Below are the code and all the weights of a small trained network. Each question names an input and a class and asks about switching units off, where a switched-off unit gives its printed mean instead of its output.

import numpy as np


def w(rows, s, z=0):
    codes = np.array(rows[::2]) - 128.0
    scale = np.full(codes.shape[1], s)
    scale[-1] = z or s
    return codes * scale


def f(y):
    return y / 2 * (1 + np.tanh(0.7978845608 * (y + 0.044715 * y**3)))


def log_softmax(a):
    a = a - a.max(-1, keepdims=True)
    return a - np.log(np.exp(a).sum(-1, keepdims=True))


def net(x, mask):
    res = np.array(x, float).reshape(1, 5) / 4 @ E
    y = f(res @ A[0][:, :-1].T + A[0][:, -1])
    res = res + np.where(mask, y, B[0][:, -1]) @ B[0][:, :-1]
    return log_softmax(res[-1] @ U[:, :-1].T + U[:, -1])


A, B = {}, {}
E = w([
[49,188,70,114,122,99],'x0',
[122,145,145,252,179,158],'x1',
[158,61,78,121,190,83],'x2',
[88,93,116,170,107,216],'x3',
[165,132,70,125,125,148],'x4',
],0.014)
A[0] = w([
[148,102,197,72,63,56,117],'N0',
[107,103,128,69,117,132,184],'N1',
[141,114,158,159,198,85,109],'N2',
[148,97,205,201,99,158,184],'N3',
[61,215,104,163,143,53,155],'N4',
[177,106,127,132,128,145,98],'N5',
[234,71,135,187,139,125,184],'N6',
[111,143,138,109,40,202,170],'N7',
[142,128,91,31,115,96,177],'N8',
[85,222,53,166,122,78,165],'N9',
[188,115,47,121,180,166,216],'N10',
[232,168,222,123,2,197,184],'N11',
[161,199,69,169,96,85,164],'N12',
[95,108,47,171,25,193,255],'N13',
[142,221,174,115,54,75,141],'N14',
],0.011,0.0046)
B[0] = w([
[219,135,225,79,67,23,211],'N0',
[155,86,89,72,77,52,170],'N1',
[117,136,236,191,168,110,174],'N2',
[138,64,245,138,172,108,220],'N3',
[76,255,102,90,160,158,209],'N4',
[214,84,136,138,138,120,152],'N5',
[189,109,69,194,198,52,222],'N6',
[117,84,134,116,80,225,201],'N7',
[128,176,95,22,52,114,216],'N8',
[53,214,89,116,142,161,207],'N9',
[151,105,38,137,131,121,190],'N10',
[182,102,169,177,84,195,249],'N11',
[135,199,80,145,135,122,169],'N12',
[104,83,100,59,151,173,221],'N13',
[129,166,171,142,110,111,209],'N14',
],0.0086,0.015)
U = w([
[207,104,85,246,200,86,148],'0',
[105,117,212,223,222,118,76],'1',
[48,232,97,151,143,161,174],'2',
[157,207,159,184,63,185,7],'3',
[78,68,46,129,92,155,210],'4',
[124,82,212,172,118,234,172],'5',
[184,140,168,98,32,91,72],'6',
],0.011,0.0019)

Each question gives the input, the list of numbers given to net, and the class t.
The units are the neurons (one row each of A and B). Each row of codes is followed by its name. A weight is (code - 128) times the scale printed after its matrix; where a second scale follows, it is the last column's (A, B and U).
mask holds one flag per neuron, in row order. A switched-off neuron (its flag False) gives its mean, the last column of its row in B, instead of its output. The means were averaged over made-up inputs and are rounded, as every weight is.
A unit's drop is (log p(t) with every unit on - log p(t) with that unit switched off) / (log p(t) with every unit on - log p(t) with every unit switched off).
The circuit of an input: a set's keep is (log p(t) with only the set's units on - log p(t) with every unit switched off) / (log p(t) with every unit on - log p(t) with every unit switched off). Starting from the 12 units with the biggest drops (on a tie, the unit counted first), units are removed one at a time, each time the one whose removal leaves the highest keep (on an exact tie, the one counted first), for as long as the keep stays at least 0.8.
units of the circuit, in order: the units of the circuit, biggest drop first
top k neurons: the k neurons with the biggest drops, biggest first
drop of u: that unit's drop, to one decimal
input [0,0,4,8,-4], class 4: units of the circuit, in order : (N11)
input [-1,6,-7,-3,-2], class 5: units of the circuit, in order : (N3, N11)
input [-4,-3,6,2,-7], class 0: units of the circuit, in order : (N6, N7)
input [6,-5,-7,6,-6], class 5: top 2 neurons : (N7, N13)
input [-6,-6,-2,5,1], class 5: top 2 neurons : (N11, N7)
input [-5,-3,6,-8,6], class 0: top 2 neurons : (N6, N10)
input [3,2,-8,1,-3], class 5: top 4 neurons : (N7, N11, N8, N3)
input [3,5,6,-7,-5], class 2: top 3 neurons : (N4, N3, N9)
input [4,-1,4,-1,8], class 2: top 2 neurons : (N9, N12)
input [4,-1,-8,-2,-3], class 2: top 2 neurons : (N4, N9)
input [3,7,-6,1,-2], class 2: top 2 neurons : (N4, N9)
input [-3,1,-6,1,0], class 5: drop of N4 : 0.0
input [-2,7,-4,-1,1], class 1: drop of N3 : 0.1
input [-7,0,1,0,-2], class 0: units of the circuit, in order : (N6)
input [-5,7,0,6,7], class 0: drop of N6 : 1.1
